Below are the code and all the weights of a small trained network. Each question names an input and a class and asks about switching units off, where a switched-off unit gives its printed mean instead of its output.

import numpy as np


def w(rows, s, z=0):
    codes = np.array(rows[::2]) - 128.0
    scale = np.full(codes.shape[1], s)
    scale[-1] = z or s
    return codes * scale


def f(y):
    return np.maximum(y, 0)


def log_softmax(a):
    a = a - a.max(-1, keepdims=True)
    return a - np.log(np.exp(a).sum(-1, keepdims=True))


def net(x, mask):
    res = np.array(x, float).reshape(1, 3) / 4 @ E
    y = f(res @ A[0][:, :-1].T + A[0][:, -1])
    res = res + np.where(mask, y, B[0][:, -1]) @ B[0][:, :-1]
    return log_softmax(res[-1] @ U[:, :-1].T + U[:, -1])


A, B = {}, {}
E = w([
[189,70,66,174,156,90],'x0',
[9,96,151,162,151,100],'x1',
[118,100,84,47,25,79],'x2',
],0.013)
A[0] = w([
[55,185,176,113,140,122,137],'neuron 1',
[168,81,77,83,65,51,235],'neuron 2',
[176,171,132,131,131,143,109],'neuron 3',
[160,114,155,71,70,85,128],'neuron 4',
[208,158,94,119,154,199,229],'neuron 5',
[60,96,127,136,140,91,82],'neuron 6',
[84,182,190,174,135,174,233],'neuron 7',
[132,41,74,166,140,64,178],'neuron 8',
[166,5,91,192,95,55,154],'neuron 9',
[139,89,113,169,176,136,173],'neuron 10',
[82,160,156,79,152,149,163],'neuron 11',
[138,44,84,129,91,94,155],'neuron 12',
[104,181,170,141,102,185,162],'neuron 13',
[114,175,154,82,101,149,251],'neuron 14',
[207,147,98,127,205,177,192],'neuron 15',
[68,165,193,108,153,132,142],'neuron 16',
[107,65,81,148,94,73,187],'neuron 17',
[187,160,118,165,181,169,217],'neuron 18',
[124,155,89,91,92,115,116],'neuron 19',
[113,98,73,168,148,64,219],'neuron 20',
[109,110,126,160,143,125,85],'neuron 21',
[186,224,123,106,133,172,190],'neuron 22',
[171,182,138,149,122,172,146],'neuron 23',
[143,100,151,178,183,159,202],'neuron 24',
],0.013,0.0032)
B[0] = w([
[10,124,25,198,120,176,211],'neuron 1',
[207,139,33,48,107,28,247],'neuron 2',
[63,208,196,157,83,71,174],'neuron 3',
[162,78,56,53,59,82,201],'neuron 4',
[158,201,221,114,60,21,225],'neuron 5',
[72,171,59,184,186,145,187],'neuron 6',
[39,27,108,228,100,198,223],'neuron 7',
[186,191,85,95,253,135,210],'neuron 8',
[193,223,127,85,222,103,229],'neuron 9',
[223,56,172,152,161,149,187],'neuron 10',
[32,144,70,167,83,127,191],'neuron 11',
[181,252,95,71,194,47,200],'neuron 12',
[35,177,134,143,78,96,194],'neuron 13',
[102,36,67,103,27,153,204],'neuron 14',
[211,192,233,199,94,120,225],'neuron 15',
[25,67,1,231,100,200,207],'neuron 16',
[77,246,57,28,188,110,200],'neuron 17',
[202,133,235,204,89,134,218],'neuron 18',
[148,115,89,47,69,75,179],'neuron 19',
[164,147,52,117,253,165,192],'neuron 20',
[146,71,153,102,163,123,154],'neuron 21',
[67,181,199,165,32,17,216],'neuron 22',
[102,188,191,208,51,76,185],'neuron 23',
[172,45,195,158,152,216,204],'neuron 24',
],0.0074,0.015)
U = w([
[157,112,81,63,52,82,176],'0',
[161,19,167,56,126,134,2],'1',
[184,101,199,169,169,159,97],'2',
[5,111,93,172,103,159,132],'3',
[103,65,139,160,187,161,149],'4',
[139,195,239,172,84,86,146],'5',
[152,229,105,88,248,82,114],'6',
],0.012,0.0084)

Each question gives the input, the list of numbers given to net, and the class t.
The units are the neurons (one row each of A and B). Each row of codes is followed by its name. A weight is (code - 128) times the scale printed after its matrix; where a second scale follows, it is the last column's (A, B and U).
mask holds one flag per neuron, in row order. A switched-off neuron (its flag False) gives its mean, the last column of its row in B, instead of its output. The means were averaged over made-up inputs and are rounded, as every weight is.
A unit's drop is (log p(t) with every unit on - log p(t) with that unit switched off) / (log p(t) with every unit on - log p(t) with every unit switched off).
The circuit of an input: a set's keep is (log p(t) with only the set's units on - log p(t) with every unit switched off) / (log p(t) with every unit on - log p(t) with every unit switched off). Starting from the 12 units with the biggest drops (on a tie, the unit counted first), units are removed one at a time, each time the one whose removal leaves the highest keep (on an exact tie, the one counted first), for as long as the keep stays at least 0.8.
circuit, biggest first: the units of the circuit, biggest drop first
k most important neurons: the k neurons with the biggest drops, biggest first
drop when u is switched off: that unit's drop, to one decimal
input [7,3,-6], class 2: circuit, biggest first : [neuron 24]
input [5,6,-5], class 2: circuit, biggest first : [neuron 24; neuron 10]
input [4,-4,0], class 5: 3 most important neurons : [neuron 15; neuron 5; neuron 18]
input [-8,-4,-7], class 3: 3 most important neurons : [neuron 7; neuron 16; neuron 1]
input [-7,4,8], class 3: 3 most important neurons : [neuron 1; neuron 16; neuron 11]
input [-4,-1,-7], class 3: 4 most important neurons : [neuron 7; neuron 16; neuron 1; neuron 9]
input [-5,-2,-6], class 3: 3 most important neurons : [neuron 7; neuron 16; neuron 1]
input [5,-7,8], class 6: 2 most important neurons : [neuron 9; neuron 12]
input [8,4,-7], class 2: drop when neuron 24 is switched off : 0.3
input [5,4,4], class 6: drop when neuron 4 is switched off : 0.0
input [1,4,-2], class 4: drop when neuron 22 is switched off : 0.1
input [-7,0,5], class 3: drop when neuron 16 is switched off : 0.1
